Below are the code and all the weights of a small trained network. Each question names an input and a class and asks about switching units off, where a switched-off unit gives its printed mean instead of its output.

import numpy as np


def w(rows, s, z=0):
    codes = np.array(rows[::2]) - 128.0
    scale = np.full(codes.shape[1], s)
    scale[-1] = z or s
    return codes * scale


def norm(h):
    return h / np.sqrt((h * h).mean(-1, keepdims=True) + 1e-5)


def f(y):
    return y / 2 * (1 + np.tanh(0.7978845608 * (y + 0.044715 * y**3)))


def log_softmax(a):
    a = a - a.max(-1, keepdims=True)
    return a - np.log(np.exp(a).sum(-1, keepdims=True))


def net(x, mask):
    res = np.array(x, float).reshape(1, 6) / 4 @ E
    u = 0
    for l in range(2):
        y = f(norm(res) @ A[l][:, :-1].T + A[l][:, -1])
        res = res + np.where(mask[u : u + 9], y, B[l][:, -1]) @ B[l][:, :-1]
        u += 9
    return log_softmax(norm(res)[-1] @ U[:, :-1].T + U[:, -1])


A, B = {}, {}
E = w([
[202,156,94,180,238,153,162],'x0',
[119,161,140,150,148,34,88],'x1',
[94,95,96,239,59,71,148],'x2',
[154,157,253,130,108,93,218],'x3',
[121,37,125,111,172,149,169],'x4',
[154,30,206,118,101,160,54],'x5',
],0.0076)
A[0] = w([
[226,87,179,73,134,192,159,103],'0.n0',
[149,125,236,205,115,109,139,24],'0.n1',
[174,184,189,123,89,155,22,95],'0.n2',
[78,142,102,106,212,222,154,181],'0.n3',
[172,153,209,222,204,132,182,110],'0.n4',
[144,155,24,176,171,87,101,147],'0.n5',
[136,123,123,90,93,160,43,27],'0.n6',
[219,156,175,131,192,86,139,2],'0.n7',
[132,1,111,177,139,204,82,120],'0.n8',
],0.0092,0.0052)
B[0] = w([
[67,175,116,165,150,154,102,212],'0.n0',
[93,153,144,121,174,71,231,168],'0.n1',
[250,137,186,129,81,126,68,176],'0.n2',
[192,99,141,85,162,125,176,228],'0.n3',
[200,202,161,106,129,42,133,226],'0.n4',
[103,149,64,168,118,154,78,254],'0.n5',
[197,159,148,131,170,34,100,151],'0.n6',
[135,140,140,42,195,51,140,157],'0.n7',
[214,102,182,168,36,188,35,226],'0.n8',
],0.011,0.0053)
A[1] = w([
[169,118,99,38,228,161,43,62],'1.n0',
[171,210,161,80,196,68,88,150],'1.n1',
[101,98,205,214,101,49,33,26],'1.n2',
[215,96,125,124,68,115,140,177],'1.n3',
[144,169,179,222,88,97,161,101],'1.n4',
[82,48,41,72,92,148,136,2],'1.n5',
[189,210,1,148,161,156,141,88],'1.n6',
[89,109,102,121,145,137,214,206],'1.n7',
[118,204,175,96,63,149,60,61],'1.n8',
],0.0091,0.0042)
B[1] = w([
[109,209,51,105,224,62,183,197],'1.n0',
[211,126,158,141,92,55,134,254],'1.n1',
[163,4,201,60,122,190,195,189],'1.n2',
[167,101,156,143,152,178,90,197],'1.n3',
[186,160,58,104,165,102,89,190],'1.n4',
[156,141,194,100,121,1,107,138],'1.n5',
[53,83,178,173,14,161,117,224],'1.n6',
[85,76,193,121,71,118,150,163],'1.n7',
[188,37,168,130,65,144,47,181],'1.n8',
],0.0093,0.0069)
U = w([
[47,142,117,93,189,250,208,66],'0',
[236,66,218,159,47,180,27,216],'1',
[17,99,170,121,103,96,90,1],'2',
[161,108,56,141,228,192,68,29],'3',
[38,192,28,234,87,92,36,134],'4',
[38,79,211,155,58,149,204,98],'5',
[209,212,190,60,207,11,191,182],'6',
],0.016,0.0092)

Each question gives the input, the list of numbers given to net, and the class t.
The units are the neurons (one row each of A and B). Each row of codes is followed by its name. A weight is (code - 128) times the scale printed after its matrix; where a second scale follows, it is the last column's (A, B and U).
mask holds one flag per neuron, layer by layer. A switched-off neuron (its flag False) gives its mean, the last column of its row in B, instead of its output. The means were averaged over made-up inputs and are rounded, as every weight is.
A unit's drop is (log p(t) with every unit on - log p(t) with that unit switched off) / (log p(t) with every unit on - log p(t) with every unit switched off).
The circuit of an input: a set's keep is (log p(t) with only the set's units on - log p(t) with every unit switched off) / (log p(t) with every unit on - log p(t) with every unit switched off). Starting from the 12 units with the biggest drops (on a tie, the unit counted first), units are removed one at a time, each time the one whose removal leaves the highest keep (on an exact tie, the one counted first), for as long as the keep stays at least 0.8.
units of the circuit, in order: the units of the circuit, biggest drop first
unit that matters most: the unit with the biggest drop
k most important neurons: the k neurons with the biggest drops, biggest first
k most important neurons of layer l: the k neurons of layer l with the biggest drops, biggest first
drop of u: that unit's drop, to one decimal
input [7,6,-8,-5,7,5], class 6: units of the circuit, in order	1.n0
input [3,-5,-5,-8,-7,-3], class 4: units of the circuit, in order	1.n6; 1.n0
input [-7,-4,-6,3,1,-5], class 5: units of the circuit, in order	0.n8; 0.n4; 1.n7
input [-8,8,-7,4,5,-5], class 1: 2 most important neurons of layer 1	1.n0; 1.n8
input [-8,3,6,6,-4,-6], class 5: 2 most important neurons	0.n4; 1.n0
input [4,-5,7,6,-7,-8], class 4: 3 most important neurons of layer 1	1.n6; 1.n2; 1.n0
input [-3,0,8,4,4,-7], class 4: units of the circuit, in order	0.n3; 1.n1
input [-2,-7,8,4,5,-4], class 5: 4 most important neurons	0.n8; 0.n2; 1.n7; 1.n1
input [3,-4,3,-7,4,-5], class 4: 2 most important neurons of layer 0	0.n5; 0.n2
input [2,-5,-8,3,-5,5], class 6: 2 most important neurons	1.n0; 0.n8
input [-7,1,-4,-7,6,-8], class 6: 2 most important neurons	1.n5; 0.n3
input [5,-7,-1,-5,-4,0], class 3: 3 most important neurons of layer 1	1.n0; 1.n1; 1.n8
input [4,4,0,-1,-1,3], class 6: 3 most important neurons	0.n7; 1.n0; 0.n4
input [0,2,-2,-3,3,-3], class 4: unit that matters most	0.n5
input [-1,-1,-4,-3,4,-7], class 0: 3 most important neurons of layer 1	1.n6; 1.n0; 1.n1
input [-1,-1,-5,-7,-6,-3], class 4: 4 most important neurons of layer 0	0.n5; 0.n8; 0.n4; 0.n7
input [6,-2,0,-6,-4,-6], class 4: 2 most important neurons	0.n5; 1.n6
input [6,5,8,5,6,8], class 6: 2 most important neurons of layer 0	0.n1; 0.n4
input [3,-1,-7,-6,-3,-7], class 0: 3 most important neurons of layer 0	0.n3; 0.n4; 0.n8
input [7,-8,6,-3,7,-8], class 5: units of the circuit, in order	1.n6
input [7,-5,-1,5,-5,8], class 6: 3 most important neurons	0.n1; 0.n7; 0.n4
input [5,-1,7,1,-6,-2], class 4: drop of 0.n5	0.0
input [2,-8,-8,-5,-2,-5], class 0: drop of 1.n6	0.2
input [4,-2,2,0,-7,-4], class 4: drop of 0.n8	0.1
